Here is a tiny trained network, its code and every weight. The questions are about switching its units off for an input and a target symbol, where a switched-off unit gives its printed mean instead of its output.

import numpy as np


def w(rows, s, z=0):
    codes = np.array(rows[::2]) - 128.0
    scale = np.full(codes.shape[1], s)
    scale[-1] = z or s
    return codes * scale


def norm(h):
    return h / np.sqrt((h * h).mean(-1, keepdims=True) + 1e-5)


def f(y):
    return np.maximum(y, 0)


def softmax(a):
    e = np.exp(a - a.max(-1, keepdims=True))
    return e / e.sum(-1, keepdims=True)


def log_softmax(a):
    a = a - a.max(-1, keepdims=True)
    return a - np.log(np.exp(a).sum(-1, keepdims=True))


def net(x, mask):
    ids = ['ΘΦΨβγεζη'.index(c) for c in x.split()]
    T = len(ids)
    res = E[ids] + P[:T]
    u = 0
    for l in range(3):
        q, k, v = (norm(res) @ M[l].T for M in (Q, K, V))
        z = softmax(np.where(np.tri(T) > 0, q @ k.T / 2**0.5, -1e9)) @ v
        res = res + np.where(mask[u], z, O[l][:, -1]) @ O[l][:, :-1]
        u += 1
        y = f(norm(res) @ A[l][:, :-1].T + A[l][:, -1])
        res = res + np.where(mask[u : u + 8], y, B[l][:, -1]) @ B[l][:, :-1]
        u += 8
    return log_softmax(norm(res)[-1] @ U[:, :-1].T + U[:, -1])


Q, K, V, O, A, B = {}, {}, {}, {}, {}, {}
E = w([
[159,143,81],'Θ',
[160,144,83],'Φ',
[144,164,100],'Ψ',
[35,33,173],'β',
[76,101,3],'γ',
[149,163,87],'ε',
[158,128,74],'ζ',
[150,123,68],'η',
],0.00058)
P = w([
[112,121,176],'0',
[91,174,61],'1',
[107,180,45],'2',
[136,188,42],'3',
[135,176,31],'4',
[145,182,26],'5',
[154,192,31],'6',
[254,77,132],'7',
[245,72,149],'8',
[237,64,168],'9',
[231,66,179],'10',
],0.0007)
Q[0] = w([
[152,122,252],'0.h0',
[138,96,245],'0.h0',
],0.0033)
K[0] = w([
[66,199,4],'0.h0',
[72,223,16],'0.h0',
],0.0031)
V[0] = w([
[254,185,206],'0.h0',
[114,243,131],'0.h0',
],0.002)
O[0] = w([
[96,253,89,169],'0.h0',
[53,151,206,255],'0.h0',
],0.0024,0.0003)
A[0] = w([
[139,15,91,101],'0.n0',
[119,36,173,89],'0.n1',
[33,58,246,10],'0.n2',
[3,95,151,1],'0.n3',
[177,123,52,199],'0.n4',
[106,34,136,18],'0.n5',
[103,43,209,85],'0.n6',
[5,172,176,119],'0.n7',
],0.0018,0.00097)
B[0] = w([
[133,197,152,180],'0.n0',
[126,202,140,144],'0.n1',
[191,252,101,133],'0.n2',
[242,56,56,131],'0.n3',
[98,93,159,249],'0.n4',
[34,163,165,133],'0.n5',
[124,214,109,136],'0.n6',
[182,22,82,149],'0.n7',
],0.0027,0.0018)
Q[1] = w([
[25,225,191],'1.h0',
[2,236,114],'1.h0',
],0.0032)
K[1] = w([
[230,38,2],'1.h0',
[251,6,28],'1.h0',
],0.0032)
V[1] = w([
[255,56,65],'1.h0',
[239,162,138],'1.h0',
],0.0014)
O[1] = w([
[186,2,21,253],'1.h0',
[179,162,100,124],'1.h0',
],0.0019,0.00024)
A[1] = w([
[52,79,6,132],'1.n0',
[67,83,154,58],'1.n1',
[61,193,178,3],'1.n2',
[167,33,139,134],'1.n3',
[94,26,112,91],'1.n4',
[54,208,126,158],'1.n5',
[214,53,180,126],'1.n6',
[160,125,121,2],'1.n7',
],0.0019,0.0033)
B[1] = w([
[153,168,185,252],'1.n0',
[230,123,119,128],'1.n1',
[255,127,4,128],'1.n2',
[103,160,132,222],'1.n3',
[167,156,163,139],'1.n4',
[143,96,162,241],'1.n5',
[96,163,138,233],'1.n6',
[179,178,76,128],'1.n7',
],0.0033,0.0013)
Q[2] = w([
[41,12,149],'2.h0',
[242,67,5],'2.h0',
],0.003)
K[2] = w([
[13,143,21],'2.h0',
[25,252,244],'2.h0',
],0.0032)
V[2] = w([
[160,210,33],'2.h0',
[253,70,138],'2.h0',
],0.0018)
O[2] = w([
[113,241,68,254],'2.h0',
[213,85,4,159],'2.h0',
],0.0017,0.00078)
A[2] = w([
[71,146,143,254],'2.n0',
[129,194,160,76],'2.n1',
[18,136,172,41],'2.n2',
[27,4,185,158],'2.n3',
[92,60,29,173],'2.n4',
[65,176,33,47],'2.n5',
[201,189,88,134],'2.n6',
[97,25,16,22],'2.n7',
],0.0026,0.00087)
B[2] = w([
[93,93,125,210],'2.n0',
[170,97,66,217],'2.n1',
[103,163,59,182],'2.n2',
[69,5,175,151],'2.n3',
[34,33,41,165],'2.n4',
[126,54,181,154],'2.n5',
[137,142,203,250],'2.n6',
[249,95,23,152],'2.n7',
],0.0031,0.0017)
U = w([
[6,10,246,4],'Θ',
[251,17,5,254],'Φ',
[5,9,243,31],'Ψ',
[13,247,147,192],'β',
[8,21,248,133],'γ',
[102,72,199,2],'ε',
[24,244,141,92],'ζ',
[250,216,245,245],'η',
],0.0034,0.0033)

Each question gives the input, a string of symbols that net reads in full, and the target symbol t.
The units are the heads (2 rows each of Q, K, V and O) and the neurons (one row each of A and B). Each row of codes is followed by its name. A weight is (code - 128) times the scale printed after its matrix; where a second scale follows, it is the last column's (O, A, B and U).
mask holds one flag per unit, layer by layer, with each layer's heads first. A switched-off unit (its flag False) gives its mean, the last column of its rows in O or B, instead of its output. The means were averaged over made-up inputs and are rounded, as every weight is.
A unit's drop is (log p(t) with every unit on - log p(t) with that unit switched off) / (log p(t) with every unit on - log p(t) with every unit switched off).
The circuit of an input: a set's keep is (log p(t) with only the set's units on - log p(t) with every unit switched off) / (log p(t) with every unit on - log p(t) with every unit switched off). Starting from the 12 units with the biggest drops (on a tie, the unit counted first), units are removed one at a time, each time the one whose removal leaves the highest keep (on an exact tie, the one counted first), for as long as the keep stays at least 0.8.
circuit, biggest first: the units of the circuit, biggest drop first
most important unit: the unit with the biggest drop
top k neurons: the k neurons with the biggest drops, biggest first
top k neurons in layer l: the k neurons of layer l with the biggest drops, biggest first
drop when u is switched off: that unit's drop, to one decimal
input Φ Φ η Φ η η Θ Ψ ε η Θ, target β: most important unit => 1.n6
input Φ ε η Φ η η Φ Θ η ζ, target β: top 3 neurons => 1.n6; 1.n0; 2.n6
input ε η η β, target η: circuit, biggest first => 0.n3; 0.h0; 1.h0; 0.n2
input Θ Φ Φ Ψ Φ Φ ε η Φ Θ ε, target β: top 2 neurons => 1.n6; 0.n0
input Θ η η Θ γ η ε η η η Ψ, target β: top 4 neurons => 1.n6; 1.n0; 2.n6; 0.n0
input Θ Θ η η Θ ε η Θ Φ, target β: top 3 neurons => 1.n6; 1.n0; 2.n6
input β η η η, target η: top 2 neurons => 0.n2; 1.n0
input Θ η ζ Θ η η Θ Φ η η ε, target β: top 2 neurons => 1.n6; 1.n0
input ζ Θ γ η Θ Φ, target η: top 2 neurons => 1.n0; 2.n6
input Φ Ψ Θ η β, target η: top 2 neurons in layer 0 => 0.n4; 0.n3
input η Ψ γ η γ β η, target η: top 2 neurons => 1.n0; 2.n6
input β Θ η ζ, target η: top 2 neurons => 0.n2; 1.n0
input Θ ε Θ η Φ Θ ε Θ η Φ ζ, target β: drop when 1.n6 is switched off => 0.8
input η Θ η ε, target Φ: circuit, biggest first => 0.h0
input Θ η Θ η ε η γ Θ η, target β: drop when 2.h0 is switched off => 0.4
input η β ε, target η: drop when 1.n2 is switched off => 0.0
input Θ ζ Φ Ψ Ψ Φ Θ Φ, target β: drop when 0.n0 is switched off => 0.1
